Below is a small trained network, with its code and all its weights. Each question gives an input and a class and asks what happens when units are switched off, that is, made to give their printed mean instead of their output.

import numpy as np


def w(rows, s, z=0):
    codes = np.array(rows[::2]) - 128.0
    scale = np.full(codes.shape[1], s)
    scale[-1] = z or s
    return codes * scale


def f(y):
    return np.maximum(y, 0)


def log_softmax(a):
    a = a - a.max(-1, keepdims=True)
    return a - np.log(np.exp(a).sum(-1, keepdims=True))


def net(x, mask):
    res = np.array(x, float).reshape(1, 8) / 4 @ E
    y = f(res @ A[0][:, :-1].T + A[0][:, -1])
    res = res + np.where(mask, y, B[0][:, -1]) @ B[0][:, :-1]
    return log_softmax(res[-1] @ U[:, :-1].T + U[:, -1])


A, B = {}, {}
E = w([
[129,128,131,128],'x0',
[92,147,111,31],'x1',
[127,129,127,128],'x2',
[129,125,128,129],'x3',
[129,129,133,126],'x4',
[130,128,130,129],'x5',
[80,7,143,134],'x6',
[194,62,59,114],'x7',
],0.015)
A[0] = w([
[136,71,184,196,177],'neuron 1',
[131,47,71,150,33],'neuron 2',
[94,167,89,43,244],'neuron 3',
[39,113,135,69,189],'neuron 4',
[205,112,89,168,159],'neuron 5',
[189,119,53,109,205],'neuron 6',
[57,62,117,185,237],'neuron 7',
[94,32,158,87,204],'neuron 8',
[196,202,143,211,223],'neuron 9',
[149,155,103,249,255],'neuron 10',
[173,5,27,55,162],'neuron 11',
[19,61,126,94,91],'neuron 12',
],0.012,0.0031)
B[0] = w([
[125,4,108,182,199],'neuron 1',
[99,64,133,75,188],'neuron 2',
[163,235,48,144,223],'neuron 3',
[81,239,160,192,215],'neuron 4',
[197,11,115,106,192],'neuron 5',
[218,109,52,131,202],'neuron 6',
[77,31,157,230,211],'neuron 7',
[10,105,222,134,221],'neuron 8',
[112,102,171,2,228],'neuron 9',
[124,43,204,62,215],'neuron 10',
[81,93,69,6,251],'neuron 11',
[86,151,229,172,222],'neuron 12',
],0.0078,0.015)
U = w([
[60,101,172,37,254],'0',
[138,226,114,128,147],'1',
[254,76,122,118,112],'2',
[175,156,13,102,68],'3',
[120,76,190,241,101],'4',
[41,149,195,160,75],'5',
[75,42,106,130,13],'6',
],0.009,0.0068)

Each question gives the input, the list of numbers given to net, and the class t.
The units are the neurons (one row each of A and B). Each row of codes is followed by its name. A weight is (code - 128) times the scale printed after its matrix; where a second scale follows, it is the last column's (A, B and U).
mask holds one flag per neuron, in row order. A switched-off neuron (its flag False) gives its mean, the last column of its row in B, instead of its output. The means were averaged over made-up inputs and are rounded, as every weight is.
A unit's drop is (log p(t) with every unit on - log p(t) with that unit switched off) / (log p(t) with every unit on - log p(t) with every unit switched off).
The circuit of an input: a set's keep is (log p(t) with only the set's units on - log p(t) with every unit switched off) / (log p(t) with every unit on - log p(t) with every unit switched off). Starting from all 12 units, units are removed one at a time, each time the one whose removal leaves the highest keep (on an exact tie, the one counted first), for as long as the keep stays at least 0.8.
units of the circuit, in order: the units of the circuit, biggest drop first
unit that matters most: the unit with the biggest drop
k most important neurons: the k neurons with the biggest drops, biggest first
drop when u is switched off: that unit's drop, to one decimal
input [-5,-5,-7,-2,5,0,-1,2], class 2: units of the circuit, in order : (neuron 8; neuron 5)
input [3,8,7,5,6,1,8,0], class 5: units of the circuit, in order : (neuron 4; neuron 12)
input [-3,1,2,-1,-8,8,-4,0], class 1: unit that matters most : neuron 11
input [3,0,0,1,4,3,7,-7], class 4: 4 most important neurons : (neuron 7; neuron 1; neuron 11; neuron 9)
input [5,-1,-7,3,-8,2,3,0], class 4: 2 most important neurons : (neuron 9; neuron 7)
input [4,0,2,5,-2,2,-1,4], class 2: units of the circuit, in order : (neuron 8; neuron 6)
input [1,-6,-6,-8,6,-1,-8,0], class 0: 2 most important neurons : (neuron 9; neuron 10)
input [-3,-3,-4,-7,1,2,0,6], class 2: 2 most important neurons : (neuron 6; neuron 5)
input [-2,-1,3,3,-6,7,-3,2], class 2: 2 most important neurons : (neuron 8; neuron 11)
input [-4,2,-8,4,3,-6,1,-1], class 5: 2 most important neurons : (neuron 11; neuron 9)
input [7,-4,-3,-6,-6,1,2,-1], class 4: 2 most important neurons : (neuron 11; neuron 7)
input [-4,-8,4,-5,-2,2,-5,-3], class 0: drop when neuron 9 is switched off : 0.6
input [6,0,1,1,2,-6,3,0], class 4: drop when neuron 9 is switched off : 0.5
input [6,5,4,0,4,8,-6,1], class 3: drop when neuron 4 is switched off : 0.1
input [0,-8,-3,3,-2,-1,1,2], class 6: unit that matters most : neuron 1
